Below is a small trained network, with its code and all its weights. Each question gives an input and a class and asks what happens when units are switched off, that is, made to give their printed mean instead of their output.

import numpy as np


def w(rows, s, z=0):
    codes = np.array(rows[::2]) - 128.0
    scale = np.full(codes.shape[1], s)
    scale[-1] = z or s
    return codes * scale


def norm(h):
    return h / np.sqrt((h * h).mean(-1, keepdims=True) + 1e-5)


def f(y):
    return y / 2 * (1 + np.tanh(0.7978845608 * (y + 0.044715 * y**3)))


def log_softmax(a):
    a = a - a.max(-1, keepdims=True)
    return a - np.log(np.exp(a).sum(-1, keepdims=True))


def net(x, mask):
    res = np.array(x, float).reshape(1, 3) / 4 @ E
    u = 0
    for l in range(2):
        y = f(norm(res) @ A[l][:, :-1].T + A[l][:, -1])
        res = res + np.where(mask[u : u + 10], y, B[l][:, -1]) @ B[l][:, :-1]
        u += 10
    return log_softmax(norm(res)[-1] @ U[:, :-1].T + U[:, -1])


A, B = {}, {}
E = w([
[156,232,98,143,141,157,190,128],'x0',
[170,117,160,59,109,138,158,160],'x1',
[125,123,62,83,10,213,68,90],'x2',
],0.0013)
A[0] = w([
[111,157,42,157,106,177,91,73,118],'0.n0',
[137,220,140,178,201,75,251,160,37],'0.n1',
[185,176,139,65,80,172,155,137,138],'0.n2',
[170,117,167,97,160,100,133,182,48],'0.n3',
[94,96,181,197,190,54,98,112,72],'0.n4',
[133,197,146,176,188,108,226,141,7],'0.n5',
[190,82,199,68,152,86,154,203,76],'0.n6',
[115,51,217,149,205,18,110,166,56],'0.n7',
[154,219,58,166,130,169,126,109,56],'0.n8',
[121,111,152,164,178,79,111,132,7],'0.n9',
],0.0028,0.002)
B[0] = w([
[66,172,229,173,137,52,148,105,191],'0.n0',
[145,75,153,102,99,109,2,133,252],'0.n1',
[144,137,96,93,193,119,184,181,206],'0.n2',
[67,110,131,109,33,165,155,98,116],'0.n3',
[161,124,36,120,150,196,175,110,168],'0.n4',
[122,47,135,100,73,128,24,119,176],'0.n5',
[54,124,198,112,6,127,175,101,171],'0.n6',
[82,217,89,145,101,167,223,120,218],'0.n7',
[33,137,147,139,47,211,198,55,150],'0.n8',
[122,120,51,125,82,214,153,76,99],'0.n9',
],0.0023,0.0017)
A[1] = w([
[214,60,137,73,144,117,70,163,88],'1.n0',
[161,150,191,157,180,79,131,150,222],'1.n1',
[103,151,53,206,118,197,178,42,2],'1.n2',
[172,125,210,61,90,116,64,157,113],'1.n3',
[95,89,1,179,182,160,182,88,117],'1.n4',
[122,74,171,111,96,138,218,119,46],'1.n5',
[142,145,90,172,150,133,12,122,28],'1.n6',
[122,99,134,190,156,89,8,92,6],'1.n7',
[95,86,155,177,133,65,48,102,113],'1.n8',
[174,183,100,81,124,150,216,174,102],'1.n9',
],0.0034,0.00093)
B[1] = w([
[84,145,171,207,97,48,132,172,207],'1.n0',
[122,52,68,92,21,148,63,140,152],'1.n1',
[119,34,170,136,146,39,134,204,187],'1.n2',
[152,52,92,194,219,68,87,184,253],'1.n3',
[180,102,148,120,116,75,20,200,177],'1.n4',
[87,245,118,183,131,133,95,84,151],'1.n5',
[106,166,159,116,114,177,208,88,177],'1.n6',
[187,196,72,50,141,255,187,48,215],'1.n7',
[208,148,82,64,155,189,147,125,210],'1.n8',
[176,99,93,115,156,200,98,44,188],'1.n9',
],0.0028,0.0021)
U = w([
[155,54,124,163,151,43,61,231,203],'0',
[198,156,81,76,151,253,135,73,172],'1',
[16,189,194,169,74,112,182,99,2],'2',
],0.0079,0.00075)

Each question gives the input, the list of numbers given to net, and the class t.
The units are the neurons (one row each of A and B). Each row of codes is followed by its name. A weight is (code - 128) times the scale printed after its matrix; where a second scale follows, it is the last column's (A, B and U).
mask holds one flag per neuron, layer by layer. A switched-off neuron (its flag False) gives its mean, the last column of its row in B, instead of its output. The means were averaged over made-up inputs and are rounded, as every weight is.
A unit's drop is (log p(t) with every unit on - log p(t) with that unit switched off) / (log p(t) with every unit on - log p(t) with every unit switched off).
most important unit: the unit with the biggest drop
k most important neurons: the k neurons with the biggest drops, biggest first
top k neurons in layer l: the k neurons of layer l with the biggest drops, biggest first
drop when u is switched off: that unit's drop, to one decimal
input [7,1,-4], class 0: most important unit => 1.n3
input [0,7,1], class 0: top 2 neurons in layer 0 => 0.n7, 0.n8
input [8,-1,3], class 2: 3 most important neurons => 0.n8, 0.n0, 1.n3
input [0,6,7], class 0: 2 most important neurons => 0.n7, 1.n7
input [0,2,-8], class 2: 4 most important neurons => 0.n7, 0.n6, 0.n4, 0.n3
input [1,-7,-1], class 1: 4 most important neurons => 1.n7, 0.n7, 0.n2, 1.n3
input [2,-1,4], class 2: 3 most important neurons => 0.n0, 1.n3, 0.n4
input [8,-7,4], class 2: 2 most important neurons => 0.n0, 1.n3
input [-5,8,0], class 2: 3 most important neurons => 0.n6, 0.n1, 1.n5
input [3,0,-4], class 1: 2 most important neurons => 0.n1, 1.n7
input [-6,1,-4], class 2: 3 most important neurons => 0.n6, 1.n3, 1.n5
input [2,-8,6], class 2: top 3 neurons in layer 0 => 0.n0, 0.n1, 0.n8
input [0,4,3], class 0: top 2 neurons in layer 0 => 0.n7, 0.n4
input [-8,8,-2], class 2: most important neuron => 0.n7
input [-2,1,-8], class 2: top 3 neurons in layer 0 => 0.n6, 0.n7, 0.n3
input [-8,2,-8], class 2: top 2 neurons in layer 0 => 0.n6, 0.n7
input [-3,4,0], class 2: 3 most important neurons => 0.n6, 0.n1, 1.n7
input [7,8,0], class 0: top 4 neurons in layer 1 => 1.n7, 1.n3, 1.n6, 1.n8
input [2,-3,-6], class 1: top 2 neurons in layer 0 => 0.n1, 0.n5
input [3,-6,-6], class 1: top neuron in layer 0 => 0.n1
input [4,-2,-8], class 1: top 2 neurons in layer 0 => 0.n1, 0.n5
input [-8,-2,6], class 1: drop when 1.n7 is switched off => 0.6
input [-5,7,6], class 0: drop when 1.n9 is switched off => 0.0
